arr =
7  6  6  6  5  6  3  4  6  4  8  5  4  5  5
6  1  3  3  5  3  3  4  4  3  4  6  7  3  3
4  2  4  4  7  3  2  4  2  7  6  5  6  3  3
3  4  1  6  2  6  7  2  5  6  7  3  2  6  6
6  6  5  3  6  5  2  4  7  8  7  2  4  4  5
7  8  8  3  6  5  2  5  7  7  8  2  2  3  5
6  6  4  6  3  7  5  3  6  5  6  3  3  7  7
3  3  4  3  5  3  5  5  6  8  4  2  6  2  3
7  5  6  1  7  3  6  7  6  5  6  4  6  2  3
arr[0,0] => 7
arr[4,13] => 4
arr[1,9] => 3
arr[1,-8] => 4
arr[1,-2] => 3
arr[-4,-13] => 8
arr[2,8] => 2
arr[:, -1] => [5, 3, 3, 6, 5, 5, 7, 3, 3]
arr[:, -9] => [3, 3, 2, 7, 2, 2, 5, 5, 6]
arr[-6,-15] => 3
arr[-9,8] => 6
arr[:, 10] => [8, 4, 6, 7, 7, 8, 6, 4, 6]
arr[-8,2] => 3
arr[6,-13] => 4
arr[6] => [6, 6, 4, 6, 3, 7, 5, 3, 6, 5, 6, 3, 3, 7, 7]
arr[-6,-6] => 6
arr[-3,4] => 3
arr[3,-10] => 6
arr[-3,-9] => 5
arr[:, -4] => [5, 6, 5, 3, 2, 2, 3, 2, 4]
arr[-1,7] => 7
arr[7,5] => 3
arr[5,-5] => 8
arr[-4,-15] => 7
arr[-9,-1] => 5
arr[5,5] => 5
arr[0] => [7, 6, 6, 6, 5, 6, 3, 4, 6, 4, 8, 5, 4, 5, 5]
arr[1,3] => 3
arr[3,3] => 6
arr[0,-10] => 6
arr[4,2] => 5
arr[-8,-10] => 3

B = [0.71, -0.55, 2.31, 3.70, -5.72, 4.86, 0.85, 0.16, 2.04, -2.02, -1.98, -0.26]
B[0] -> 0.71
B[7] -> 0.16
B[2] -> 2.31
B[4] -> -5.72
B[8] -> 2.04
B[11] -> -0.26
B[3] -> 3.70
B[5] -> 4.86
B[6] -> 0.85
B[9] -> -2.02

m =
[[ 96  99 106  43]
 [ 88 137 127  80]
 [ 99  96 111 128]
 [113 112 117 129]
 [117 106 114 147]
 [129 113  94  34]
 [100 112 103  45]
 [ 96 106 122 202]]
Rows and columns are counted from 0.
(0, 0) => 96
(4, 3) => 147
(3, 2) => 117
(6, 1) => 112
(3, 0) => 113
(5, 2) => 94
(6, 0) => 100
(3, 3) => 129
(1, 3) => 80
(5, 0) => 129
(2, 2) => 111
(4, 1) => 106
(1, 1) => 137
(7, 0) => 96

x =
[[ -15.596   -6.716  -63.875  158.659 -144.416  -92.794]
 [  18.744   95.115 -135.837  213.054   46.868 -204.383]
 [ -45.299  137.297  -69.493   47.395   66.727 -192.756]
 [ -88.313   56.197  -36.239   56.838  -91.664 -118.489]
 [-178.100  -36.445 -227.117  211.992 -161.404 -164.947]]
Rows and columns are counted from 0.
(0, 0) => -15.596
(2, 1) => 137.297
(2, 5) => -192.756
(1, 4) => 46.868
(0, 2) => -63.875
(2, 2) => -69.493
(4, 0) => -178.100
(0, 4) => -144.416
(4, 1) => -36.445
(0, 1) => -6.716
(3, 0) => -88.313
(1, 5) => -204.383
(3, 4) => -91.664
(3, 1) => 56.197
(3, 5) => -118.489
(4, 2) => -227.117
(4, 5) => -164.947
(2, 0) => -45.299
(2, 3) => 47.395
(3, 2) => -36.239
(1, 3) => 213.054
